Each row is followed by roughly how far along a hidden order it lies, from 0 to 12. A new part has a new order.
In the rows, 128 means zero.
[107  80 149 112  93 159 116 135 132 126 132 116 114 139 111 113  98  93
 153 174 110 164 145 129 147 136 156  89  81 140 145 114 141 102 141 117
 120 115 128 124 142 125 145 105 145 173 109 107 112 176 171 149 141 135
 121 121 124 186 111 102 163 151  95 222  81  80  91 175  90 130 135 156
  82] : 9
[107  46 147 126  82 177 115 129 132 144 144  95 121 114 117 105 102 112
 148 203 115 157 183 114  80 127 142  95 101 141 145 115 154 112 148  75
  99 128 114 140 132 134 143 116 122 167 110 113 112 193 214 197 181 132
 111 114 144 129 125 129 111 121 122 167 101  92  62 208  12 182 101  79
 242] : 9
[102  55 149 114  86 185 107 144 139  95 118 138 144 108 125 137 125 140
 128 152 128 132 152 141  78 122 111 152 161 118 104 140 100 192  85 132
 167 100 113 132 123 136 132 144  99  86 141 145 145  61  50  67 170 104
 162 134 105 184 126 124 129 129 124 138 129 126 124 116 122 127 133 143
  47] : 4
[100 104 146 102  98 170 112 149 139  49 107 169 145 126 142 140 137 130
 127 117 116 152 130 135  97 122 113 153 163 117 112 145 103 159  81 165
 212  92 113 110 146 122 135 111 137 115 138 137 140  83  59  70  89 110
 170 147  80 215 106  90 162 144 114 175 108 115 124 142 143 125 127 122
 115] : 2
[104  74 150 103  91 153 113 143 133  85 121 139 129 133 122 118 118 105
 143 161 100 205 173 140  49 121 105 147 147 127 133 124 145  95 172  87
  53 180 150 152 112 138 112 142 119 121 132 129 129 122 133 133 134 135
 111 120 165  66 150 158 100 108 146  82 155 150 141 101 145 120 124 135
 122] : 7
[ 99  86 147 107 138 158 117 135 132 107 126 119 118 135 113  95 110  95
 149 163  94 181 166 139 112 132 141  98  84 140 153 110 155  93 150 108
  90 139 132 137 127 128 138 119 137 152 113 112 114 193 201 175 152 142
  73 122 138 113 119 132 126 132 116 165  99  89  84 198  29 165 104  80
 183] : 9
[106  57 143 115  85 172 111 139 139  81 121 132 148 100 141 143 126 151
 122 165 132 136 158 142  79 119 119 152 170 120 104 149  98 191  72 131
 217  85  99 120 142 129 146 125 113 117 130 139 140  90  67  87 102  95
 169 135  76 218 101 108 153 139 121 160 115 116 106 150 109 139 125 120
 141] : 3
[ 96 105 145 102  93 151 118 149 140  36  99 179 149 119 142 152 144 137
 120  95 124 137 123 126 132 127 121 133 137 124 123 143 112 139  94 160
 195  99 113 103 157 111 150  99 161 174 117 114 116 169 167 134 130 138
 125 130 106 148 119  94 157 149 108 202  92  89 106 173  61 151 113  91
 173] : 1
[100  81 147 108  92 160 114 144 137  76 117 144 138 119 131 123 128 121
 134 142 114 169 152 151  79 117 100 169 172 118 107 143 108 156 110 133
 133 135 135 143 112 141 101 166  96  82 145 150 143  80  79  94 111 118
 145 131 115 141 126 130 123 128 133 118 142 138 141  91 180 114 144 163
  55] : 5
[ 96  53 143 119  94 160 113 139 136  77 126 114 131 121 127 110 111 114
 142 169 106 192 190 158  59 118 115 146 144 127 133 120 145 101 175  77
  26 173 145 153 116 139 122 133 114 128 125 128 126  80 148 160 148 135
 114 119 123  67 151 163  97 104 145  93 145 143 139 119 121 130 127 126
 153] : 7
[103  68 148 122  84 169 115 140 137  64 117 146 167  96 148 169 140 171
 115 141 148  98 135 128  69 125 124 142 143 123 115 139 112 170  92 134
 202  98 102 114 174 122 164  87 127 176 108 110 115 181 179 167 140 126
 115 122 123 190 111 107 155 145 108 188  86  86  75 197  50 157 109  84
 214] : 0
[108  82 145 112  92 161 110 141 136  89 123 132 133 126 128 117 121 116
 140 161 109 183 193 153  83 117 104 163 155 124 119 127 137 112 167  95
  52 171 154 155 106 141 107 148 111 115 132 117 129 129 126 143 134 127
 119 122 144  78 146 158  99 105 147  76 148 153 142  98 155 113 132 140
 121] : 6
[104  66 154 125  86 172 111 143 137  68 118 146 156  91 148 163 140 164
 116 143 153 102 129 131 101 125 130 136 154 122 113 136 112 169  90 135
 196  78 100 114 153 121 164  85 141 210 110 108 121 168 180 161 140 127
 134 127 100 188 105 104 144 148 102 188  77  88  88 190  42 161 113  94
 212] : 1
[105  66 151 117  87 165 114 143 137  95 129 128 137 117 123 118 120 128
 140 169 117 171 188 155  58 117 103 170 161 120 111 137 126 145 144  86
  64 158 134 157 105 146 104 158  95 101 134 131 135 123 118 139 133 122
 137 124 128 121 132 141 100 112 142  71 152 166 148  81 174 113 138 159
 106] : 6
[104  69 137 123  83 171 114 139 138  86 123 123 148 103 132 150 127 150
 126 169 134 113 168 146  71 118 109 155 172 117 100 148  99 172  83 129
 186  99 105 133 134 134 133 141  95 107 135 139 146  72  42  94 102  99
 168 133  72 183 102 106 123 130 126 146 121 121 110 136 104 133 127 133
 144] : 3
[111  79 147 106  89 165 110 146 139  66 115 144 146 115 142 142 134 134
 128 137 123 153 150 144  88 124 111 151 164 118 108 146 104 175  85 155
 181 104 119 123 135 128 127 144 115 103 140 150 141  74  43  63  87 102
 166 140  72 214 110 117 137 138 121 151 122 123 132 108 128 127 130 131
 116] : 3
[100 108 145 102 100 151 122 134 130 128 132 119 105 158  98  73 118  98
 140 119 138  80  69  97 206 137 149 102 102 131 133 127 129 141 117 154
 175 104 112 102 149 116 147 115 142 149 129 129 132  96  77  61  79 104
 180 147  60 169 129 133 112 110 148  57 167 163 162  89 174 118 131 119
 160] : 11
[108  58 147 112  89 166 106 145 139  73 112 149 147 109 139 143 133 139
 125 128 126 140 148 120  91 122 114 151 170 117 106 146 101 179  78 155
 193 105 103 109 142 124 138 136 124 120 133 138 140  89  66  71  95 101
 175 143  78 217 101  99 147 148 111 168 117 130 111 153 116 127 123 126
 129] : 3
[103  67 147 102 103 141 122 131 130 149 133 101  94 160 103  92 115 115
 125  98 156  49  62 101 195 136 135 116 115 127 124 133 120 134  91 168
 255  90 117 114 135 123 132 134 125 108 144 151 149  42  15  49  97 118
 118 119 181  18 163 165 101 114 138 107 131 118 125 167  66 144 117 104
 139] : 12
[108  57 152 118 100 159 121 132 129 167 144  96 104 137 105  81 102 115
 140 157 141  77  94  99 188 135 181  94 106 133 132 125 132 150 109 108
 162  92 100 116 153 122 158  92 129 150 120 126 124 122 111 113 100  95
 183 143  52 254 103 119 119 121 144  81 174 165 154  91 161 119 137 137
 152] : 11
[ 89  93 150 101  89 155 116 142 137  76 118 140 132 131 124 120 109 108
 143 144 101 209 168 152  66 122 102 160 157 124 128 122 137  99 171  99
  39 165 153 150 108 140 106 153 115 106 140 136 134 125 122 110 132 134
 121 128 149  71 148 157  83 104 147  72 162 156 156  89 164 114 138 141
 108] : 6
[102  90 147 103  92 154 115 146 136  73 117 147 133 128 126 120 120 105
 144 148 100 196 167 154  74 119 100 163 158 123 120 129 133 108 168 119
  58 174 152 151 101 140  99 150 115 113 135 132 128 120 125 127 132 132
 122 123 155  60 149 151 108 106 143  73 167 161 160  91 180 111 137 146
 101] : 6
[109  68 147 111  99 137 120 131 127 146 138  99 105 145 104  81 106  98
 137 144 144  58  85 104 193 138 153  99  98 131 133 126 129 147 113 135
 183  98 106 114 151 123 149 110 134 141 124 125 132 110  96  86  91  97
 186 146  61 214 118 128 113 111 149  73 171 161 151  77 161 120 131 125
 152] : 11
[106  60 149 126  85 160 119 128 126 168 150  81 108 134 107  88 104 125
 128 145 163  27  95 102 169 134 146 110 122 128 126 135 118 158 107 126
 195  80 102 118 147 127 151 107 120 135 123 131 139  76  46  81  93  91
 173 133 117 127 141 170  83 102 146  77 154 144 122 130 105 147 115  97
 210] : 11
[102  66 150 116  87 157 112 141 135 104 125 124 126 124 124 115 116 103
 145 166 101 190 183 151  71 119 112 149 134 130 136 116 149 101 176  86
  50 161 145 147 113 137 122 135 121 124 128 129 127 133 153 136 146 140
  97 114 166  70 150 171 100 108 145  97 143 138 136 117 145 127 127 123
 159] : 7
[105  79 146 106  98 154 123 134 129 140 135 103 109 151 103  79 101  97
 141 131 137  81  86  98 233 138 151 107 107 131 131 122 128 136 114 147
 182  96 109 103 148 112 146 105 137 138 126 126 130 111  82  64  85  98
 190 148  65 191 119 129 116 112 150  52 167 169 162  95 159 115 133 126
 151] : 11
[102  57 148 123  73 166 114 138 136 118 135 107 132 108 126 118 115 125
 142 193 113 167 198 159  53 117 108 144 149 127 130 128 146 103 173  67
  44 163 144 161 113 142 122 149 107 122 123 125 130 138 155 164 153 130
 106 114 163  78 143 165  89 106 149  88 156 147 123 122 126 121 126 126
 152] : 7
[ 97  72 147 114  87 165 115 140 136  99 126 130 131 118 129 124 121 122
 136 164 110 153 165 159  45 116 103 161 168 122 120 128 129 115 163  91
  71 164 149 160 103 144 102 152 104 106 132 134 132 126 120 138 135 121
 121 120 138 100 135 154 107 108 148  78 166 146 147  92 161 120 136 153
 145] : 6
[107  44 148 132  81 172 116 123 129 176 150  69 110 124 109  86 101 118
 143 194 144  61 136 108 172 137 157  86 107 133 128 131 128 155 129 103
 157  93  96 124 149 125 168  92 127 170 112 116 118 149 136 153 124 102
 187 138  42 255  77  87 132 131 128 109 156 156 146  85 171 115 137 155
 117] : 10
[ 99  73 145 121  84 165 113 137 136 100 126 119 142 110 135 124 119 131
 137 164 119 166 185 152  46 116 100 167 179 118 111 142 118 137 135  93
  69 154 139 161 105 147 106 160  93  99 137 134 133  99 119 141 131 118
 127 122 117 120 131 141 101 112 142  93 161 152 140  84 166 111 140 154
 104] : 6
[100  76 142 112  95 163 116 140 137  70 119 143 139 120 126 133 124 121
 137 160 111 181 168 153  91 119 100 167 178 118 111 139 122 137 119 111
  99 159 146 155 111 144  95 168  99  86 140 141 137 112 107 123 128 119
 124 127 127 136 129 139 119 121 139  99 153 154 148  83 173 107 143 164
  87] : 5
[118  80 150 109 102 147 124 125 125 167 136  98  98 153 105  99 129 137
 110  90 168  52  84 108 142 131 130 123 133 126 113 138  98 159  68 157
 184 102 120 120 129 125 113 157 104  67 152 159 145  93 104 143 160 150
  70 113 176  45 140 143 122 145 119 165  99 104 109 141 130 122 133 128
  98] : 12
[ 98  80 148 106  97 166 116 143 136  84 123 134 131 130 128 117 115 108
 148 155 106 155 180 154  66 118 104 160 155 122 124 125 136 101 173  92
  28 173 150 153 103 143 106 149 115 111 129 131 130 126 133 130 140 127
 119 121 156  71 151 166 110 109 149  75 169 154 147 103 156 117 134 144
 125] : 6
[102  61 150 119  98 157 123 131 127 157 142  89 102 150 104  92 112 125
 120 111 162  26 118 101 182 133 132 124 125 127 126 133 116 166  84 156
 194  85 105 115 137 126 138 127 119 108 140 152 151  45  23  75 115 124
 121 116 171  33 158 168  96 113 136 113 133 117 104 167  67 149 116 108
 148] : 12
[114  88 147 117  82 165 118 146 138  64 114 151 153 105 148 157 136 153
 120 137 140 103 134 134 109 127 124 139 175 124 120 139 108 165  80 149
 203  84 104 111 149 116 162  97 143 169 116 114 121 154 143 145 131 119
 148 134  94 205 101 102 159 152 102 192  88  94  83 175  56 155 115 101
 181] : 1
[102  63 154 120  94 151 123 127 127 163 145  83 106 143 104  86 107 133
 123 132 167  10  82 101 162 132 143 117 124 128 120 134 120 167  90 143
 200  87 109 119 141 133 144 118 121 108 142 144 148  58  28  60  96 101
 131 119 157  43 153 172  92 108 137  97 128 123 111 163  56 153 112  99
 150] : 12
[ 99  76 146 107  98 166 111 147 137  52 108 177 153 107 145 156 142 150
 118 125 134 106 130 126 116 126 125 138 141 126 117 135 112 158  92 148
 199  86 109 109 149 116 157  95 153 179 114 114 114 168 166 149 136 132
 120 130 118 172 113 105 149 141 110 193  91  86  94 183  50 133 109  86
 193] : 0
[103  71 146 108  96 159 113 141 137  65 114 144 136 126 132 119 123 113
 140 144 108 176 165 153  81 118 102 167 174 117 109 137 113 139 134 115
 100 162 144 152 105 141  99 163 101  91 140 139 135 107 105 109 122 125
 130 127 132 132 133 118 120 116 137  85 155 155 160  78 188 100 144 157
  78] : 5
[102  80 150 102 100 145 120 133 127 127 135 111 111 159  98  70 107  96
 140 128 135  76  75 101 198 139 149  98 100 132 131 127 127 134 117 146
 140  96 111 109 151 116 145 112 137 136 128 130 131 103  78  68  81 101
 180 148  79 185 127 139 117 118 154  61 173 163 153  87 152 121 130 126
 148] : 11
[106  61 147 126  79 168 111 141 137  87 122 139 156  95 148 158 134 175
 116 165 151  86 141 135  93 123 123 148 151 121 106 145 107 178  92 132
 195  74  96 109 154 124 164  89 134 166 111 117 128 156 145 156 127 113
 148 131  73 229  91  97 149 150 102 197  96  88  79 221  46 159 111  97
 195] : 1
[110  88 145 103 100 146 120 145 133  89 120 136 123 142 116  92 115  86
 152 155  87 211 165 145 112 126 133 111  91 138 154 104 158  73 179 109
  93 160 140 126 126 128 126 128 137 135 125 119 119 171 192 173 163 147
 106 120 138  75 144 145 126 130 129 134 116 116 114 165  77 152 101  75
 217] : 8
[103  65 150 132  79 184 113 140 138  93 129 121 155  86 145 155 127 171
 120 179 157  72 171 143  83 120 117 148 161 118 105 148  97 210  70 125
 203  70  91 122 146 129 157 106 129 131 118 127 136 123  91 124 107  94
 184 134  60 255  85  99 140 145 114 191 109 102  90 168  75 148 122 116
 177] : 2
[101  57 143 118  80 160 114 138 135 111 132 119 128 119 120 119 113 112
 146 181 112 193 197 156  31 119 110 136 134 132 136 120 149  95 180  74
  42 158 145 153 118 138 127 130 118 128 123 123 128 141 159 173 159 135
 107 115 169  54 148 164  96 110 139  94 148 139 125 127 100 132 125 110
 197] : 7
[ 95  77 146 117  85 167 111 149 137  55 113 155 163 100 151 155 143 160
 114 136 149 102 130 123 116 127 126 130 147 123 119 138 115 158  95 146
 199  90 103 110 154 117 150  97 143 167 109 110 112 175 198 180 157 134
 111 123 126 131 121 120 134 137 116 179  96  96  92 192  45 160 108  79
 205] : 0
[106  66 146 115 106 147 114 144 138  74 111 161 157 105 148 169 142 161
 115 120 146  98 131 127 128 129 128 137 143 125 121 136 117 147 105 143
 188 100 113 111 147 118 159  98 149 174 111 108 114 183 198 184 159 138
 103 119 157  96 130 133 128 131 124 141 103 104  94 180  57 153 109  78
 208] : 0
[104  82 144 108  96 157 113 144 140  59 110 155 154 105 147 150 133 145
 122 128 135 118 135 138  94 125 119 146 137 121 113 140 109 165  84 154
 187  91 106 107 153 116 152  98 145 153 118 119 126 137 103 114 118 120
 158 141  87 226  99  83 159 154 106 171  92  95  93 161  79 146 116 107
 162] : 1
[101  66 155 114  90 164 119 128 130 150 140  92 111 140 106  83 100 108
 140 152 145  61  99 104 188 136 169  95 108 133 134 129 129 146 126 118
 165  90 106 113 151 118 157  94 132 139 119 124 129 128 123 115 106 100
 183 144  47 253  93 111 123 120 142  70 178 167 156  80 172 120 134 140
 139] : 11
[103  49 141 108  88 169 115 135 134 123 136 106 119 130 114  88 106 101
 157 189 108 168 170 129 106 127 147  93  85 142 147 113 148 138 160  98
 109 122 124 133 150 131 139 110 132 162 110 107 114 190 206 213 164 141
 115 120 150 139 123 126 116 135 115 174  96  82  73 195   6 158 110  98
 179] : 9
[ 94  75 144 109  80 164 112 143 137  84 120 138 143 109 137 141 126 140
 130 158 123 150 169 139  47 120 108 164 171 115 102 153  99 175  90 138
 170 109 122 142 119 140 114 155  95  84 144 146 144  74  73  97 101 113
 155 131 101 184 118 129 122 128 132 129 129 132 134 115 137 123 138 152
  84] : 4
[101  83 146 112  94 165 115 139 133 113 129 122 123 133 117 100 109  98
 150 176 103 177 168 147 105 122 129 113 103 139 146 108 151  87 174  96
  78 164 130 138 126 130 129 127 125 139 120 115 117 171 179 190 160 148
 100 116 159  84 135 140 113 121 132 126 131 120 110 151  65 156 105  72
 235] : 8
[102  54 142 124  88 162 115 141 126 176 160  79 107 139 110  83 103 124
 135 155 159  19 102  96 167 135 148 112 114 129 121 132 122 161 105 122
 207  79  96 119 147 128 149 106 118 131 119 128 138  93  56  74  84  90
 174 134  97 131 130 167  79 104 148  72 182 151 132 116 107 141 116  96
 200] : 11
[100 105 146 109 102 160 111 149 139  54 109 157 151 104 149 156 138 153
 121 129 134 119 134 132 124 123 121 139 143 122 114 136 111 164  94 154
 198  99 102 104 149 116 150  96 147 161 114 113 119 149 143 142 127 126
 145 133  96 191  99  97 153 152 104 191  86  87  98 182  76 152 112  87
 177] : 1
[100  77 151 116  99 157 121 132 127 163 140  97 105 149 105  78 105 108
 133 119 148  41  78  95 188 134 144 112 122 128 125 122 126 148 105 146
 198  92  99 110 145 121 142 105 128 129 128 135 140  77  36  57  77  97
 167 134 115 106 145 163  86 102 148  68 161 148 136 131 118 136 115  95
 195] : 11
[102  54 148 123  80 167 114 140 136  95 130 122 137 107 140 137 119 134
 132 146 126 162 183 156  54 117 105 163 182 116 106 149 115 161 124 109
 103 136 127 159 109 146 106 161  86  71 137 142 144 100 102 126 128 121
 108 121 123 156 128 135 113 121 134 112 149 148 142 103 150 118 140 165
  93] : 5
[102  56 139 119  81 168 112 138 138 104 131 116 132 107 133 126 114 125
 137 184 112 175 197 150  41 116 107 147 161 124 122 131 137 122 168  77
  57 163 152 164 117 146 117 143  96 111 128 137 130 130 128 159 144 125
 121 117 149  94 140 168  89 110 150  75 166 156 139  89 146 123 127 132
 134] : 6
[111  85 147 113  98 162 114 142 138  70 119 134 142 117 139 135 132 139
 127 148 126 148 157 145  85 124 107 158 176 115 106 146  97 182  80 129
 183 108 118 130 135 135 113 148 103  90 142 147 147  71  54  68  96 110
 163 140  91 151 111 124 126 130 127 114 125 124 116 124 121 127 132 144
 106] : 4
[ 95  77 145 113  86 156 115 141 136  82 120 187 137 121 141 123 123 120
 139 165 117 194 180 154  50 118 102 169 169 118 110 139 116 141 133 110
  94 159 142 167 107 144 100 162  97  88 142 141 134 108 105 118 115 120
 122 126 125 127 131 135 110 121 139  89 151 155 146  92 178 108 142 169
  91] : 5
